Here is a tiny trained network, its code and every weight. The questions are about switching its units off for an input and a class, where a switched-off unit gives its printed mean instead of its output.

import numpy as np


def w(rows, s, z=0):
    codes = np.array(rows[::2]) - 128.0
    scale = np.full(codes.shape[1], s)
    scale[-1] = z or s
    return codes * scale


def norm(h):
    return h / np.sqrt((h * h).mean(-1, keepdims=True) + 1e-5)


def f(y):
    return y / 2 * (1 + np.tanh(0.7978845608 * (y + 0.044715 * y**3)))


def log_softmax(a):
    a = a - a.max(-1, keepdims=True)
    return a - np.log(np.exp(a).sum(-1, keepdims=True))


def net(x, mask):
    res = np.array(x, float).reshape(1, 8) / 4 @ E
    u = 0
    for l in range(4):
        y = f(norm(res) @ A[l][:, :-1].T + A[l][:, -1])
        res = res + np.where(mask[u : u + 6], y, B[l][:, -1]) @ B[l][:, :-1]
        u += 6
    return log_softmax(norm(res)[-1] @ U[:, :-1].T + U[:, -1])


A, B = {}, {}
E = w([
[128,126,131,123,129],'x0',
[174,42,53,148,204],'x1',
[129,127,126,124,130],'x2',
[71,42,154,79,52],'x3',
[129,127,126,129,127],'x4',
[128,129,127,130,127],'x5',
[90,85,232,134,217],'x6',
[1,155,49,175,136],'x7',
],0.0013)
A[0] = w([
[69,193,203,117,118,3],'L0N1',
[188,146,168,36,189,197],'L0N2',
[97,218,191,72,74,109],'L0N3',
[134,83,66,81,169,246],'L0N4',
[68,63,177,123,120,118],'L0N5',
[89,148,253,178,255,45],'L0N6',
],0.0032,0.0011)
B[0] = w([
[128,158,152,172,142,141],'L0N1',
[171,96,128,211,45,236],'L0N2',
[124,106,148,204,71,216],'L0N3',
[138,77,205,168,130,219],'L0N4',
[177,137,101,44,46,172],'L0N5',
[134,171,140,1,131,254],'L0N6',
],0.0035,0.00098)
A[1] = w([
[110,209,170,134,108,31],'L1N1',
[91,85,160,129,95,105],'L1N2',
[191,241,135,177,217,56],'L1N3',
[2,137,93,104,173,99],'L1N4',
[169,165,37,144,66,253],'L1N5',
[120,129,122,79,100,75],'L1N6',
],0.0049,0.00049)
B[1] = w([
[57,45,179,174,141,187],'L1N1',
[130,101,31,88,115,162],'L1N2',
[90,23,36,55,29,253],'L1N3',
[253,210,72,162,103,207],'L1N4',
[92,147,209,53,199,212],'L1N5',
[85,99,44,113,171,135],'L1N6',
],0.0043,0.0016)
A[2] = w([
[253,77,238,80,73,212],'L2N1',
[142,157,179,226,241,4],'L2N2',
[78,182,69,203,176,165],'L2N3',
[196,63,80,77,250,197],'L2N4',
[141,177,167,41,210,1],'L2N5',
[201,54,46,190,217,146],'L2N6',
],0.0034,0.00071)
B[2] = w([
[123,221,17,200,147,251],'L2N1',
[54,54,119,33,36,91],'L2N2',
[252,140,168,174,77,131],'L2N3',
[45,184,180,146,80,203],'L2N4',
[96,219,164,95,141,116],'L2N5',
[38,125,242,153,56,177],'L2N6',
],0.0028,0.0025)
A[3] = w([
[99,76,58,94,78,120],'L3N1',
[242,148,140,170,142,20],'L3N2',
[120,115,231,11,130,104],'L3N3',
[199,95,166,78,96,135],'L3N4',
[93,255,161,30,116,245],'L3N5',
[90,152,76,147,128,135],'L3N6',
],0.0043,0.0012)
B[3] = w([
[85,213,140,18,160,208],'L3N1',
[164,239,21,143,64,135],'L3N2',
[208,208,66,140,169,135],'L3N3',
[65,209,5,147,143,108],'L3N4',
[184,42,136,155,241,250],'L3N5',
[217,136,101,62,124,180],'L3N6',
],0.0028,0.0021)
U = w([
[181,185,75,208,71,226],'0',
[62,117,98,23,111,129],'1',
[153,108,165,132,254,138],'2',
[56,84,227,212,73,2],'3',
],0.0083,0.00073)

Each question gives the input, the list of numbers given to net, and the class t.
The units are the neurons (one row each of A and B). Each row of codes is followed by its name. A weight is (code - 128) times the scale printed after its matrix; where a second scale follows, it is the last column's (A, B and U).
mask holds one flag per neuron, layer by layer. A switched-off neuron (its flag False) gives its mean, the last column of its row in B, instead of its output. The means were averaged over made-up inputs and are rounded, as every weight is.
A unit's drop is (log p(t) with every unit on - log p(t) with that unit switched off) / (log p(t) with every unit on - log p(t) with every unit switched off).
The circuit of an input: a set's keep is (log p(t) with only the set's units on - log p(t) with every unit switched off) / (log p(t) with every unit on - log p(t) with every unit switched off). Starting from the 12 units with the biggest drops (on a tie, the unit counted first), units are removed one at a time, each time the one whose removal leaves the highest keep (on an exact tie, the one counted first), for as long as the keep stays at least 0.8.
units of the circuit, in order: the units of the circuit, biggest drop first
k most important neurons: the k neurons with the biggest drops, biggest first
k most important neurons of layer l: the k neurons of layer l with the biggest drops, biggest first
input [3,-1,-4,7,5,7,-1,7], class 0: units of the circuit, in order	L1N4
input [-5,-6,2,5,-8,-7,0,7], class 0: 3 most important neurons	L1N4, L1N3, L0N2
input [-2,5,6,2,-3,-4,-8,7], class 2: units of the circuit, in order	L1N5, L1N3
input [7,-1,4,-8,8,-2,-4,6], class 1: units of the circuit, in order	L1N3, L1N5
input [-2,6,6,4,-5,-1,-6,3], class 2: units of the circuit, in order	L1N5, L1N3
input [0,6,-1,-5,7,2,5,-5], class 3: units of the circuit, in order	L2N6, L2N4
input [1,-6,-8,-4,7,-6,-6,1], class 2: units of the circuit, in order	L1N5, L3N5
input [3,6,0,-7,-5,2,-3,-4], class 1: units of the circuit, in order	L1N3, L1N4
input [-1,7,-7,-6,-5,-8,6,8], class 0: 3 most important neurons of layer 1	L1N4, L1N5, L1N1
input [-5,5,3,-7,0,-4,-8,-3], class 2: 2 most important neurons	L1N5, L3N5
input [7,-7,3,0,-3,3,-2,5], class 3: 3 most important neurons	L1N1, L0N3, L2N1
input [1,-8,2,-3,1,7,-8,0], class 2: 2 most important neurons of layer 2	L2N6, L2N4
input [0,5,0,0,3,-8,-7,-5], class 2: units of the circuit, in order	L1N5, L3N5, L2N4
input [-2,8,-2,2,0,-5,7,2], class 3: 3 most important neurons	L2N6, L1N5, L2N4
input [-3,8,8,-8,8,-7,0,5], class 1: 3 most important neurons	L1N3, L0N3, L1N1
input [-5,1,-1,6,-8,3,-2,-7], class 0: units of the circuit, in order	L2N1
input [-5,-3,-8,2,3,-4,8,0], class 2: 3 most important neurons	L0N6, L1N3, L3N5
input [-2,-6,-8,-7,0,0,2,-5], class 1: 2 most important neurons of layer 2	L2N6, L2N4
input [-6,6,-7,3,1,-1,2,6], class 0: 3 most important neurons	L1N4, L1N1, L0N2
input [3,-4,7,4,-6,3,-2,5], class 0: 2 most important neurons	L1N4, L1N3
